Below are the code and all the weights of a small trained network. Each question names an input and a target symbol and asks about switching units off, where a switched-off unit gives its printed mean instead of its output.

import numpy as np


def w(rows, s, z=0):
    codes = np.array(rows[::2]) - 128.0
    scale = np.full(codes.shape[1], s)
    scale[-1] = z or s
    return codes * scale


def f(y):
    return np.maximum(y, 0)


def softmax(a):
    e = np.exp(a - a.max(-1, keepdims=True))
    return e / e.sum(-1, keepdims=True)


def log_softmax(a):
    a = a - a.max(-1, keepdims=True)
    return a - np.log(np.exp(a).sum(-1, keepdims=True))


def net(x, mask):
    ids = ['ΔΘΞΠΦΩαβεζηλμστψ'.index(c) for c in x.split()]
    T = len(ids)
    res = E[ids] + P[:T]
    u = 0
    for l in range(2):
        q, k, v = (res @ M[l].T for M in (Q, K, V))
        z = softmax(np.where(np.tri(T) > 0, q @ k.T / 3**0.5, -1e9)) @ v
        res = res + np.where(mask[u], z, O[l][:, -1]) @ O[l][:, :-1]
        u += 1
        y = f(res @ A[l][:, :-1].T + A[l][:, -1])
        res = res + np.where(mask[u : u + 4], y, B[l][:, -1]) @ B[l][:, :-1]
        u += 4
    return log_softmax(res[-1] @ U[:, :-1].T + U[:, -1])


Q, K, V, O, A, B = {}, {}, {}, {}, {}, {}
E = w([
[128,147,119,130,88],'Δ',
[167,35,17,58,103],'Θ',
[94,116,82,177,69],'Ξ',
[63,100,111,24,184],'Π',
[165,252,169,126,200],'Φ',
[146,150,110,134,86],'Ω',
[149,55,71,109,53],'α',
[92,68,114,65,61],'β',
[189,160,128,51,189],'ε',
[66,145,178,81,96],'ζ',
[114,150,125,123,78],'η',
[190,74,97,140,127],'λ',
[141,70,151,158,166],'μ',
[132,146,121,106,112],'σ',
[198,81,78,94,185],'τ',
[225,134,132,160,104],'ψ',
],0.019)
P = w([
[72,167,1,81,154],'0',
[54,165,10,53,167],'1',
[102,131,19,86,164],'2',
[66,88,53,86,138],'3',
[103,59,64,95,129],'4',
[126,45,99,100,127],'5',
[184,44,135,110,142],'6',
[231,37,180,110,147],'7',
[196,76,226,109,120],'8',
],0.0078)
Q[0] = w([
[106,157,77,253,206],'L0H0',
[215,18,89,69,84],'L0H0',
[131,201,187,167,200],'L0H0',
],0.0065)
K[0] = w([
[106,205,77,113,166],'L0H0',
[130,69,187,153,111],'L0H0',
[116,254,160,127,141],'L0H0',
],0.0079)
V[0] = w([
[21,5,1,180,232],'L0H0',
[83,144,87,207,125],'L0H0',
[188,112,180,140,119],'L0H0',
],0.0069)
O[0] = w([
[237,193,173,146,188,255],'L0H0',
[117,169,254,58,82,133],'L0H0',
[25,76,134,71,153,79],'L0H0',
],0.0094,0.0098)
A[0] = w([
[88,131,232,195,196,92],'L0N0',
[195,105,193,165,1,27],'L0N1',
[141,174,97,175,214,6],'L0N2',
[125,210,151,160,119,184],'L0N3',
],0.0067,0.0023)
B[0] = w([
[197,227,41,199,189,149],'L0N0',
[156,132,234,76,101,243],'L0N1',
[16,127,157,140,68,251],'L0N2',
[231,55,201,188,254,253],'L0N3',
],0.0065,0.0036)
Q[1] = w([
[94,139,162,108,149],'L1H0',
[162,213,189,113,230],'L1H0',
[1,79,71,122,93],'L1H0',
],0.0066)
K[1] = w([
[123,173,106,226,98],'L1H0',
[120,13,180,159,134],'L1H0',
[98,254,91,165,79],'L1H0',
],0.0089)
V[1] = w([
[149,83,53,181,124],'L1H0',
[77,148,68,158,84],'L1H0',
[121,89,107,2,150],'L1H0',
],0.0097)
O[1] = w([
[181,7,96,148,144,126],'L1H0',
[105,126,228,72,109,10],'L1H0',
[29,222,132,135,145,112],'L1H0',
],0.011)
A[1] = w([
[165,150,134,29,181,41],'L1N0',
[189,71,102,98,254,46],'L1N1',
[238,97,8,124,85,248],'L1N2',
[83,121,30,5,145,217],'L1N3',
],0.008,0.0018)
B[1] = w([
[210,124,180,160,1,150],'L1N0',
[55,127,237,180,119,208],'L1N1',
[22,109,130,61,106,251],'L1N2',
[194,101,56,123,100,148],'L1N3',
],0.0067,0.023)
U = w([
[100,89,66,58,76,117],'Δ',
[109,89,122,103,141,133],'Θ',
[131,87,164,112,109,92],'Ξ',
[244,103,216,138,52,160],'Π',
[95,124,149,112,100,80],'Φ',
[145,126,131,102,73,190],'Ω',
[146,112,147,115,151,75],'α',
[66,169,155,103,112,103],'β',
[90,122,114,121,197,156],'ε',
[148,193,122,176,188,170],'ζ',
[127,87,176,178,226,38],'η',
[131,145,140,107,54,91],'λ',
[137,134,132,126,135,63],'μ',
[151,111,129,108,99,151],'σ',
[143,135,55,135,135,254],'τ',
[134,127,126,108,118,77],'ψ',
],0.011,0.0042)

Each question gives the input, a string of symbols that net reads in full, and the target symbol t.
The units are the heads (3 rows each of Q, K, V and O) and the neurons (one row each of A and B). Each row of codes is followed by its name. A weight is (code - 128) times the scale printed after its matrix; where a second scale follows, it is the last column's (O, A, B and U).
mask holds one flag per unit, layer by layer, with each layer's heads first. A switched-off unit (its flag False) gives its mean, the last column of its rows in O or B, instead of its output. The means were averaged over made-up inputs and are rounded, as every weight is.
A unit's drop is (log p(t) with every unit on - log p(t) with that unit switched off) / (log p(t) with every unit on - log p(t) with every unit switched off).
The circuit of an input: a set's keep is (log p(t) with only the set's units on - log p(t) with every unit switched off) / (log p(t) with every unit on - log p(t) with every unit switched off). Starting from all 10 units, units are removed one at a time, each time the one whose removal leaves the highest keep (on an exact tie, the one counted first), for as long as the keep stays at least 0.8.
circuit, biggest first: the units of the circuit, biggest drop first
k most important neurons: the k neurons with the biggest drops, biggest first
top k neurons in layer l: the k neurons of layer l with the biggest drops, biggest first
input σ ζ λ Δ Ξ Π, target Π: circuit, biggest first => L1N0, L1N2, L0N3, L1H0
input Ω Θ ε β ε Π Ω, target ζ: circuit, biggest first => L1H0
input Ξ ε ε Ξ ε, target Π: 4 most important neurons => L1N0, L0N3, L0N2, L1N2
input Ξ α Ξ Ξ, target Π: top 2 neurons in layer 0 => L0N3, L0N1
input η Ξ Ξ μ Ξ Ξ μ Π σ, target ζ: 2 most important neurons => L0N0, L1N2
input Π Π σ μ Π η, target ζ: circuit, biggest first => L1H0, L1N2
input μ Ξ λ Π Π Ξ, target ζ: circuit, biggest first => L1H0, L0H0
input Ω β Ξ Ξ Ξ Π, target Π: circuit, biggest first => L1N0, L1N2, L1H0
input Ω Ξ σ, target Π: 2 most important neurons => L1N0, L1N2
input η ε Δ Π σ, target ζ: circuit, biggest first => L1H0, L1N2
input Ξ Ξ Ξ Ξ Ξ Δ, target Π: circuit, biggest first => L0H0, L0N1
input α Π Ξ Ω, target Π: circuit, biggest first => L0H0, L0N3
input Ω Π Π ε λ μ Ξ μ μ, target η: circuit, biggest first => L1N1, L1H0, L0H0
input ε Ω Ξ Π τ Ξ Π η, target ζ: circuit, biggest first => L1H0
input Ω η Ξ μ Π Δ, target ζ: top 2 neurons in layer 1 => L1N2, L1N0
input τ Π Δ, target ζ: circuit, biggest first => L1H0, L1N2
input Ξ Ξ ζ, target Π: 2 most important neurons => L1N0, L1N2
input η Ξ ε, target Π: 3 most important neurons => L1N0, L0N3, L1N2
input Ξ Ω η λ Θ τ Θ β, target Δ: 2 most important neurons => L0N3, L1N2
input Π Θ Ω Θ Ξ, target η: most important neuron => L0N3
input ε ε Ξ α Ξ Θ Ω, target η: top 3 neurons in layer 1 => L1N0, L1N1, L1N3
input Π ε Ξ Ξ ζ, target Π: top 2 neurons in layer 1 => L1N2, L1N0
